Below is a small trained network, with its code and all its weights. Each question gives an input and a class and asks what happens when units are switched off, that is, made to give their printed mean instead of their output.

import numpy as np


def w(rows, s, z=0):
    codes = np.array(rows[::2]) - 128.0
    scale = np.full(codes.shape[1], s)
    scale[-1] = z or s
    return codes * scale


def f(y):
    return np.maximum(y, 0)


def log_softmax(a):
    a = a - a.max(-1, keepdims=True)
    return a - np.log(np.exp(a).sum(-1, keepdims=True))


def net(x, mask):
    res = np.array(x, float).reshape(1, 7) / 4 @ E
    y = f(res @ A[0][:, :-1].T + A[0][:, -1])
    res = res + np.where(mask, y, B[0][:, -1]) @ B[0][:, :-1]
    return log_softmax(res[-1] @ U[:, :-1].T + U[:, -1])


A, B = {}, {}
E = w([
[88,78,99,111,83,129],'x0',
[132,130,130,131,123,133],'x1',
[147,139,255,183,78,103],'x2',
[171,116,170,39,132,176],'x3',
[102,112,129,126,127,139],'x4',
[150,147,134,137,129,135],'x5',
[116,120,122,122,131,125],'x6',
],0.0083)
A[0] = w([
[192,93,150,37,118,132,56],'n0',
[143,118,154,104,116,177,78],'n1',
[121,168,60,113,151,126,62],'n2',
[81,110,119,127,108,122,209],'n3',
[160,73,69,100,88,136,70],'n4',
[209,86,188,105,118,84,251],'n5',
[88,14,94,87,4,131,160],'n6',
[224,167,95,101,139,39,206],'n7',
[157,55,161,43,131,114,64],'n8',
[118,152,64,227,113,89,141],'n9',
[74,99,100,104,43,132,131],'n10',
[158,155,144,87,110,193,49],'n11',
[191,182,195,177,33,84,241],'n12',
[150,227,53,42,84,92,113],'n13',
[140,80,80,166,213,231,44],'n14',
[152,152,2,114,132,105,47],'n15',
[25,172,122,168,133,102,116],'n16',
[167,44,150,97,161,131,116],'n17',
],0.0084,0.0022)
B[0] = w([
[181,69,119,190,131,95,182],'n0',
[148,110,110,167,176,97,155],'n1',
[72,137,186,202,140,145,169],'n2',
[170,145,80,93,53,80,168],'n3',
[105,112,179,120,118,183,164],'n4',
[87,134,70,100,157,117,210],'n5',
[101,184,86,122,40,145,209],'n6',
[94,245,52,109,107,99,176],'n7',
[179,77,99,179,121,161,174],'n8',
[255,92,121,103,147,102,208],'n9',
[149,179,94,164,36,165,175],'n10',
[151,52,130,128,104,146,162],'n11',
[63,165,136,68,108,134,255],'n12',
[69,184,192,151,202,170,175],'n13',
[89,127,190,165,191,130,170],'n14',
[118,133,188,172,164,147,196],'n15',
[187,77,122,132,118,117,183],'n16',
[192,103,127,139,104,64,161],'n17',
],0.0058,0.0072)
U = w([
[147,185,123,113,118,132,218],'0',
[149,168,96,76,148,93,231],'1',
[246,106,128,148,142,98,26],'2',
[63,172,179,129,144,134,5],'3',
],0.013,0.0025)

Each question gives the input, the list of numbers given to net, and the class t.
The units are the neurons (one row each of A and B). Each row of codes is followed by its name. A weight is (code - 128) times the scale printed after its matrix; where a second scale follows, it is the last column's (A, B and U).
mask holds one flag per neuron, in row order. A switched-off neuron (its flag False) gives its mean, the last column of its row in B, instead of its output. The means were averaged over made-up inputs and are rounded, as every weight is.
A unit's drop is (log p(t) with every unit on - log p(t) with that unit switched off) / (log p(t) with every unit on - log p(t) with every unit switched off).
The circuit of an input: a set's keep is (log p(t) with only the set's units on - log p(t) with every unit switched off) / (log p(t) with every unit on - log p(t) with every unit switched off). Starting from the 12 units with the biggest drops (on a tie, the unit counted first), units are removed one at a time, each time the one whose removal leaves the highest keep (on an exact tie, the one counted first), for as long as the keep stays at least 0.8.
units of the circuit, in order: the units of the circuit, biggest drop first
most important unit: the unit with the biggest drop
top k neurons: the k neurons with the biggest drops, biggest first
drop of u: that unit's drop, to one decimal
input [5,-2,-4,-8,-6,-1,3], class 2: most important unit : n9
input [1,-4,-6,7,-4,7,7], class 2: top 4 neurons : n0; n12; n8; n17
input [4,1,-4,7,3,-1,4], class 2: units of the circuit, in order : n0; n8
input [5,3,-7,7,4,4,4], class 2: units of the circuit, in order : n0; n8
input [-1,-2,3,-5,2,0,8], class 2: units of the circuit, in order : n9; n16
input [4,6,7,8,6,-8,4], class 2: top 2 neurons : n8; n0
input [-1,-3,8,0,-7,5,-5], class 3: top 2 neurons : n12; n9
input [-7,1,6,-6,8,3,-7], class 1: top 2 neurons : n12; n9
input [4,-3,5,-8,1,5,2], class 2: top 2 neurons : n9; n16
input [5,7,-8,-2,5,-8,1], class 3: drop of n14 : 0.2
input [-2,-7,-6,8,-2,-4,6], class 2: drop of n17 : 0.2
input [-5,-4,0,8,4,8,2], class 2: drop of n5 : -0.1
input [0,-4,0,7,2,-3,-1], class 2: drop of n4 : 0.0
input [4,1,-6,4,1,5,7], class 3: top neuron : n13
